Here is a tiny trained network, its code and every weight. The questions are about switching its units off for an input and a target symbol, where a switched-off unit gives its printed mean instead of its output.

import numpy as np


def w(rows, s, z=0):
    codes = np.array(rows[::2]) - 128.0
    scale = np.full(codes.shape[1], s)
    scale[-1] = z or s
    return codes * scale


def f(y):
    return y / 2 * (1 + np.tanh(0.7978845608 * (y + 0.044715 * y**3)))


def softmax(a):
    e = np.exp(a - a.max(-1, keepdims=True))
    return e / e.sum(-1, keepdims=True)


def log_softmax(a):
    a = a - a.max(-1, keepdims=True)
    return a - np.log(np.exp(a).sum(-1, keepdims=True))


def net(x, mask):
    ids = ['αβγδεηλμξπτφω'.index(c) for c in x.split()]
    T = len(ids)
    res = E[ids] + P[:T]
    r = res
    for j in range(2):
        rows = slice(2 * j, 2 * j + 2)
        q, k, v = (r @ M[0][rows].T for M in (Q, K, V))
        z = softmax(np.where(np.tri(T) > 0, q @ k.T / 2**0.5, -1e9)) @ v
        o = O[0][rows]
        res = res + np.where(mask[j], z, o[:, -1]) @ o[:, :-1]
    y = f(res @ A[0][:, :-1].T + A[0][:, -1])
    res = res + np.where(mask[2:6], y, B[0][:, -1]) @ B[0][:, :-1]
    return log_softmax(res[-1] @ U[:, :-1].T + U[:, -1])


Q, K, V, O, A, B = {}, {}, {}, {}, {}, {}
E = w([
[138,67,156,114,174],'α',
[147,91,157,148,118],'β',
[66,147,92,78,125],'γ',
[116,85,108,108,155],'δ',
[174,116,191,180,30],'ε',
[183,84,75,149,155],'η',
[85,69,56,249,159],'λ',
[193,84,143,162,118],'μ',
[111,92,84,97,158],'ξ',
[176,87,168,175,173],'π',
[32,126,200,133,154],'τ',
[142,155,130,157,66],'φ',
[155,146,120,134,144],'ω',
],0.019)
P = w([
[159,69,132,50,105],'0',
[145,69,155,17,90],'1',
[200,138,91,81,95],'2',
[78,127,125,40,157],'3',
[142,141,172,131,34],'4',
[70,69,106,40,94],'5',
[135,118,127,79,176],'6',
[149,108,94,145,59],'7',
[16,77,122,1,181],'8',
[166,126,148,153,112],'9',
[92,106,49,74,64],'10',
[110,152,188,143,174],'11',
[135,56,110,94,86],'12',
],0.0076)
Q[0] = w([
[255,201,56,89,181],'h1',
[52,125,102,20,103],'h1',
[9,37,108,43,138],'h2',
[70,163,154,162,205],'h2',
],0.0069)
K[0] = w([
[172,123,171,29,91],'h1',
[150,123,132,154,74],'h1',
[99,119,110,254,117],'h2',
[143,94,38,63,62],'h2',
],0.0094)
V[0] = w([
[239,47,103,198,123],'h1',
[64,25,115,149,208],'h1',
[143,147,1,24,152],'h2',
[92,69,57,150,7],'h2',
],0.009)
O[0] = w([
[43,92,205,237,227,160],'h1',
[83,149,64,110,245,254],'h1',
[120,29,18,123,79,88],'h2',
[128,88,127,105,2,189],'h2',
],0.0091,0.0053)
A[0] = w([
[81,84,222,1,7,192],'n1',
[135,139,52,123,93,37],'n2',
[102,105,174,43,160,254],'n3',
[80,165,209,167,113,71],'n4',
],0.0071,0.0033)
B[0] = w([
[144,111,109,136,115,234],'n1',
[94,147,198,84,136,120],'n2',
[251,161,96,183,106,255],'n3',
[117,126,164,109,169,160],'n4',
],0.012,0.0064)
U = w([
[160,174,106,195,124,106],'α',
[184,105,170,142,126,75],'β',
[148,82,117,40,62,48],'γ',
[158,75,110,104,117,132],'δ',
[135,110,254,70,107,118],'ε',
[75,65,96,183,124,75],'η',
[87,109,130,62,165,1],'λ',
[139,89,201,127,143,213],'μ',
[149,55,87,84,99,237],'ξ',
[74,217,182,132,215,61],'π',
[220,244,88,145,119,196],'τ',
[203,57,153,157,51,85],'φ',
[142,87,114,95,112,146],'ω',
],0.0076,0.0042)

Each question gives the input, a string of symbols that net reads in full, and the target symbol t.
The units are the heads (2 rows each of Q, K, V and O) and the neurons (one row each of A and B). Each row of codes is followed by its name. A weight is (code - 128) times the scale printed after its matrix; where a second scale follows, it is the last column's (O, A, B and U).
mask holds one flag per unit, heads first, then neurons. A switched-off unit (its flag False) gives its mean, the last column of its rows in O or B, instead of its output. The means were averaged over made-up inputs and are rounded, as every weight is.
A unit's drop is (log p(t) with every unit on - log p(t) with that unit switched off) / (log p(t) with every unit on - log p(t) with every unit switched off).
The circuit of an input: a set's keep is (log p(t) with only the set's units on - log p(t) with every unit switched off) / (log p(t) with every unit on - log p(t) with every unit switched off). Starting from all 6 units, units are removed one at a time, each time the one whose removal leaves the highest keep (on an exact tie, the one counted first), for as long as the keep stays at least 0.8.
units of the circuit, in order: the units of the circuit, biggest drop first
most important unit: the unit with the biggest drop
top k neurons: the k neurons with the biggest drops, biggest first
which heads matter: for each layer, one digit per head in row order, 1 if its drop is at least 0.15 and else 0, layers parted by /
drop of u: that unit's drop, to one decimal
input μ ξ ξ τ τ ξ, target τ: units of the circuit, in order	[h2 n3]
input τ ξ τ α γ α τ φ η φ φ τ β, target τ: most important unit	h2
input τ α ξ τ, target ξ: which heads matter	11
input α τ δ π τ η τ τ τ β, target τ: which heads matter	11
input τ μ μ δ τ μ δ ε ξ ε τ, target ε: units of the circuit, in order	[h2 h1]
input τ ξ ξ τ δ, target τ: units of the circuit, in order	[h1 h2]
input τ α τ τ, target τ: which heads matter	10
input φ δ τ ξ α μ τ τ ε, target τ: units of the circuit, in order	[h2 h1]
input ω φ λ, target η: units of the circuit, in order	[h1 n3]
input φ τ π φ τ τ φ τ δ, target τ: units of the circuit, in order	[n3 h2]
input β π φ, target π: top 3 neurons	[n3 n4 n1]
input α α ξ μ α ω ξ τ γ, target τ: which heads matter	01
input ξ τ δ ξ ξ μ λ τ τ τ ξ τ τ, target π: which heads matter	10
input ω γ φ τ, target φ: top 2 neurons	[n1 n3]
input τ τ γ τ φ μ τ α, target τ: which heads matter	11
input τ τ ξ τ δ γ τ μ, target τ: units of the circuit, in order	[h1]
input γ β α δ τ α, target τ: drop of h2	0.4
input τ η ξ τ, target ξ: drop of h2	0.7
input ω τ τ, target τ: drop of h1	0.7
input τ τ π, target τ: most important unit	h1
